Here is a tiny trained network, its code and every weight. The questions are about switching its units off for an input and a class, where a switched-off unit gives its printed mean instead of its output.

import numpy as np


def w(rows, s, z=0):
    codes = np.array(rows[::2]) - 128.0
    scale = np.full(codes.shape[1], s)
    scale[-1] = z or s
    return codes * scale


def f(y):
    return y / 2 * (1 + np.tanh(0.7978845608 * (y + 0.044715 * y**3)))


def log_softmax(a):
    a = a - a.max(-1, keepdims=True)
    return a - np.log(np.exp(a).sum(-1, keepdims=True))


def net(x, mask):
    res = np.array(x, float).reshape(1, 3) / 4 @ E
    y = f(res @ A[0][:, :-1].T + A[0][:, -1])
    res = res + np.where(mask, y, B[0][:, -1]) @ B[0][:, :-1]
    return log_softmax(res[-1] @ U[:, :-1].T + U[:, -1])


A, B = {}, {}
E = w([
[203,82,229,171,212,116,93,68,83,27],'x0',
[101,169,75,207,10,25,81,22,164,125],'x1',
[150,1,94,145,10,147,185,184,222,151],'x2',
],0.0091)
A[0] = w([
[112,254,134,123,176,163,105,129,103,171,119],'n1',
[187,83,131,77,158,177,156,191,115,131,180],'n2',
[102,66,67,113,66,179,182,182,184,170,233],'n3',
[121,149,109,89,114,113,146,130,149,188,106],'n4',
[157,68,180,122,188,153,156,200,128,136,204],'n5',
[159,138,104,210,98,87,109,56,179,120,123],'n6',
[162,134,146,99,196,151,108,149,117,110,167],'n7',
[119,94,104,136,80,98,149,164,168,208,96],'n8',
[103,144,88,72,81,105,118,146,126,168,253],'n9',
[176,191,152,142,149,102,90,90,102,89,177],'n10',
],0.0093,0.0034)
B[0] = w([
[167,147,130,137,113,89,178,63,42,162,195],'n1',
[202,104,157,115,164,93,58,178,190,155,209],'n2',
[109,195,63,244,5,212,146,187,37,235,246],'n3',
[150,197,49,84,116,91,76,115,151,174,161],'n4',
[178,47,160,150,165,187,55,189,196,137,219],'n5',
[225,64,214,117,169,138,70,161,127,82,204],'n6',
[91,69,138,140,107,214,153,112,126,149,190],'n7',
[77,156,96,221,58,229,224,112,135,219,196],'n8',
[111,169,86,205,120,79,58,137,86,254,193],'n9',
[145,145,114,182,84,176,139,147,52,148,194],'n10',
],0.0074,0.014)
U = w([
[56,188,99,164,81,170,254,131,106,147,134],'0',
[150,64,163,125,135,148,177,109,131,78,226],'1',
[167,224,121,76,149,75,120,130,92,141,54],'2',
[157,124,135,172,122,167,66,194,138,134,174],'3',
[131,108,148,16,177,155,126,181,215,113,5],'4',
],0.0098,0.0026)

Each question gives the input, the list of numbers given to net, and the class t.
The units are the neurons (one row each of A and B). Each row of codes is followed by its name. A weight is (code - 128) times the scale printed after its matrix; where a second scale follows, it is the last column's (A, B and U).
mask holds one flag per neuron, in row order. A switched-off neuron (its flag False) gives its mean, the last column of its row in B, instead of its output. The means were averaged over made-up inputs and are rounded, as every weight is.
A unit's drop is (log p(t) with every unit on - log p(t) with that unit switched off) / (log p(t) with every unit on - log p(t) with every unit switched off).
The circuit of an input: a set's keep is (log p(t) with only the set's units on - log p(t) with every unit switched off) / (log p(t) with every unit on - log p(t) with every unit switched off). Starting from all 10 units, units are removed one at a time, each time the one whose removal leaves the highest keep (on an exact tie, the one counted first), for as long as the keep stays at least 0.8.
units of the circuit, in order: the units of the circuit, biggest drop first
most important unit: the unit with the biggest drop
top k neurons: the k neurons with the biggest drops, biggest first
drop of u: that unit's drop, to one decimal
input [3,1,-8], class 0: units of the circuit, in order	[n2, n5]
input [6,3,2], class 1: units of the circuit, in order	[n3, n9]
input [-1,-1,-8], class 0: most important unit	n2
input [7,0,-7], class 0: units of the circuit, in order	[n6, n2]
input [-6,-7,-8], class 2: units of the circuit, in order	[n1, n3]
input [-1,2,-4], class 2: units of the circuit, in order	[n3, n5]
input [-5,-3,-2], class 0: top 2 neurons	[n6, n5]
input [8,5,-8], class 1: top 3 neurons	[n3, n9, n6]
input [8,5,-2], class 1: top 4 neurons	[n3, n9, n5, n2]
input [-1,-3,-8], class 0: top 4 neurons	[n7, n6, n2, n10]
input [0,1,1], class 0: top 2 neurons	[n5, n2]
input [0,-1,-4], class 0: top 2 neurons	[n6, n2]
input [6,-3,-6], class 1: top 2 neurons	[n3, n9]
input [8,-1,-2], class 1: top 2 neurons	[n3, n9]
input [5,1,-5], class 2: units of the circuit, in order	[n5]
input [0,2,2], class 0: top 2 neurons	[n5, n2]
input [-3,0,-1], class 0: drop of n2	0.2
input [4,4,1], class 1: drop of n5	0.1
input [7,-8,1], class 4: drop of n1	0.0
input [7,8,2], class 1: drop of n5	0.1
input [2,2,6], class 0: top neuron	[n5]
